Below is a small trained network, with its code and all its weights. Each question gives an input and a class and asks what happens when units are switched off, that is, made to give their printed mean instead of their output.

import numpy as np


def w(rows, s, z=0):
    codes = np.array(rows[::2]) - 128.0
    scale = np.full(codes.shape[1], s)
    scale[-1] = z or s
    return codes * scale


def norm(h):
    return h / np.sqrt((h * h).mean(-1, keepdims=True) + 1e-5)


def f(y):
    return y / 2 * (1 + np.tanh(0.7978845608 * (y + 0.044715 * y**3)))


def log_softmax(a):
    a = a - a.max(-1, keepdims=True)
    return a - np.log(np.exp(a).sum(-1, keepdims=True))


def net(x, mask):
    res = np.array(x, float).reshape(1, 5) / 4 @ E
    u = 0
    for l in range(4):
        y = f(norm(res) @ A[l][:, :-1].T + A[l][:, -1])
        res = res + np.where(mask[u : u + 7], y, B[l][:, -1]) @ B[l][:, :-1]
        u += 7
    return log_softmax(norm(res)[-1] @ U[:, :-1].T + U[:, -1])


A, B = {}, {}
E = w([
[116,85,63,24,111,108,147,141,52,95],'x0',
[21,93,106,123,102,166,138,23,146,127],'x1',
[226,37,200,185,136,157,210,148,151,225],'x2',
[39,175,101,68,100,185,205,78,155,254],'x3',
[159,174,202,59,179,197,166,132,86,121],'x4',
],0.0088)
A[0] = w([
[245,158,155,90,112,133,76,167,83,29,91],'L0N1',
[171,178,137,26,65,193,161,254,137,151,9],'L0N2',
[17,195,238,102,145,126,164,163,17,138,39],'L0N3',
[33,114,110,24,164,160,197,33,120,193,47],'L0N4',
[155,64,96,72,106,91,133,211,181,212,135],'L0N5',
[148,149,86,25,91,23,159,132,43,147,55],'L0N6',
[184,182,75,140,132,137,202,135,92,228,4],'L0N7',
],0.0062,0.0037)
B[0] = w([
[77,82,59,218,132,191,153,217,35,73,253],'L0N1',
[57,115,179,124,133,105,88,99,227,12,166],'L0N2',
[186,146,88,104,93,155,155,162,93,121,157],'L0N3',
[180,121,96,178,89,255,147,15,67,104,233],'L0N4',
[68,198,165,182,91,97,225,102,95,153,195],'L0N5',
[215,160,152,155,145,95,101,103,199,134,172],'L0N6',
[77,89,137,92,165,41,73,124,159,172,164],'L0N7',
],0.0076,0.0046)
A[1] = w([
[117,167,1,148,149,70,20,100,66,63,90],'L1N1',
[148,78,185,115,165,126,108,50,125,146,75],'L1N2',
[219,135,180,110,179,123,121,120,136,136,113],'L1N3',
[76,130,121,161,100,107,200,86,87,110,4],'L1N4',
[112,184,174,104,116,57,188,164,62,106,110],'L1N5',
[105,58,108,154,155,122,48,97,102,86,110],'L1N6',
[122,164,218,105,140,123,105,110,142,158,134],'L1N7',
],0.0076,0.0023)
B[1] = w([
[146,100,140,55,20,38,44,217,210,6,254],'L1N1',
[46,203,195,138,105,21,75,104,190,107,143],'L1N2',
[132,69,27,64,124,185,172,233,231,58,154],'L1N3',
[206,175,42,42,25,120,188,185,70,155,151],'L1N4',
[167,2,216,130,200,82,72,255,169,140,154],'L1N5',
[93,19,33,102,117,192,97,103,222,80,186],'L1N6',
[100,79,226,163,167,171,39,127,210,210,148],'L1N7',
],0.0062,0.0068)
A[2] = w([
[199,151,145,141,135,210,102,168,69,104,77],'L2N1',
[46,151,84,76,159,225,123,72,85,163,79],'L2N2',
[177,150,116,152,153,2,78,148,129,154,132],'L2N3',
[138,95,125,113,132,158,137,164,104,14,251],'L2N4',
[177,132,133,125,250,142,85,180,77,92,77],'L2N5',
[163,107,170,156,158,199,111,59,217,137,173],'L2N6',
[167,226,183,6,161,153,190,172,112,135,88],'L2N7',
],0.0085,0.0025)
B[2] = w([
[73,93,82,148,143,135,203,174,132,164,168],'L2N1',
[182,84,153,90,95,135,177,65,1,121,182],'L2N2',
[169,197,189,92,131,203,141,126,129,130,167],'L2N3',
[89,96,29,172,168,109,49,133,127,210,254],'L2N4',
[135,80,113,109,162,61,195,100,94,192,184],'L2N5',
[144,234,154,141,79,182,46,119,172,105,200],'L2N6',
[141,93,85,124,51,125,82,160,135,147,155],'L2N7',
],0.0091,0.0085)
A[3] = w([
[113,182,98,95,140,7,114,137,83,55,140],'L3N1',
[92,115,124,185,254,189,247,144,67,92,48],'L3N2',
[187,66,73,131,149,157,205,155,122,188,140],'L3N3',
[150,98,146,160,9,130,172,24,184,134,120],'L3N4',
[85,116,171,180,173,95,181,72,110,185,117],'L3N5',
[163,90,123,251,170,65,178,117,108,79,153],'L3N6',
[103,108,197,43,218,157,182,153,114,165,3],'L3N7',
],0.0079,0.0027)
B[3] = w([
[109,119,142,182,124,134,32,130,188,61,191],'L3N1',
[102,254,165,187,184,98,234,124,122,194,167],'L3N2',
[111,205,163,146,152,185,66,147,109,153,215],'L3N3',
[180,143,130,71,98,151,183,113,65,74,255],'L3N4',
[108,131,49,80,159,69,193,172,50,145,156],'L3N5',
[77,180,79,124,115,146,168,22,32,193,193],'L3N6',
[110,83,102,133,148,25,142,63,171,19,133],'L3N7',
],0.0093,0.0061)
U = w([
[119,150,85,174,204,144,175,159,55,223,231],'0',
[162,203,193,136,111,175,74,146,232,110,138],'1',
[146,173,123,52,51,182,195,2,40,127,135],'2',
[110,82,158,57,205,58,166,157,172,146,4],'3',
[81,64,10,131,122,84,21,147,127,36,157],'4',
],0.012,0.004)

Each question gives the input, the list of numbers given to net, and the class t.
The units are the neurons (one row each of A and B). Each row of codes is followed by its name. A weight is (code - 128) times the scale printed after its matrix; where a second scale follows, it is the last column's (A, B and U).
mask holds one flag per neuron, layer by layer. A switched-off neuron (its flag False) gives its mean, the last column of its row in B, instead of its output. The means were averaged over made-up inputs and are rounded, as every weight is.
A unit's drop is (log p(t) with every unit on - log p(t) with that unit switched off) / (log p(t) with every unit on - log p(t) with every unit switched off).
The circuit of an input: a set's keep is (log p(t) with only the set's units on - log p(t) with every unit switched off) / (log p(t) with every unit on - log p(t) with every unit switched off). Starting from the 12 units with the biggest drops (on a tie, the unit counted first), units are removed one at a time, each time the one whose removal leaves the highest keep (on an exact tie, the one counted first), for as long as the keep stays at least 0.8.
units of the circuit, in order: the units of the circuit, biggest drop first
top k neurons: the k neurons with the biggest drops, biggest first
top k neurons in layer l: the k neurons of layer l with the biggest drops, biggest first
drop when u is switched off: that unit's drop, to one decimal
input [6,-7,-3,3,4], class 4: units of the circuit, in order -> [L0N2]
input [-1,0,6,0,-7], class 2: units of the circuit, in order -> [L2N4, L3N4]
input [-3,6,5,-7,-3], class 1: units of the circuit, in order -> [L2N6, L0N1]
input [-8,2,7,8,2], class 2: units of the circuit, in order -> [L3N4, L2N4]
input [0,-8,2,7,-7], class 3: top 2 neurons -> [L0N7, L0N4]
input [-6,-4,-1,8,3], class 2: top 2 neurons -> [L2N2, L0N4]
input [0,-6,0,4,0], class 1: top 3 neurons in layer 0 -> [L0N2, L0N1, L0N6]
input [-6,7,1,-1,0], class 1: top 3 neurons -> [L2N6, L0N1, L0N5]
input [-4,0,-3,4,-8], class 2: top 3 neurons -> [L2N4, L0N1, L3N4]
input [1,-1,1,1,6], class 0: top 3 neurons -> [L0N3, L1N1, L2N1]
input [-4,-7,-4,4,5], class 3: top 2 neurons in layer 0 -> [L0N4, L0N2]
input [-6,2,5,5,-5], class 2: top 2 neurons -> [L3N4, L2N4]
input [-8,5,7,4,-7], class 2: top 2 neurons in layer 3 -> [L3N4, L3N5]
input [-8,7,-2,1,-1], class 2: top 2 neurons -> [L2N2, L1N1]
input [3,-7,7,3,5], class 3: top 2 neurons -> [L1N5, L0N4]
input [-1,-4,5,-8,-8], class 0: top neuron -> [L3N6]
input [5,-4,-1,4,-1], class 1: top 2 neurons -> [L0N6, L0N2]
input [1,-5,-3,2,5], class 4: drop when L0N2 is switched off -> 1.1
input [1,0,8,2,8], class 1: drop when L2N1 is switched off -> 0.0
input [7,-3,-2,7,-8], class 2: drop when L0N4 is switched off -> 0.1
input [-8,7,3,-3,-5], class 1: top neuron -> [L2N6]
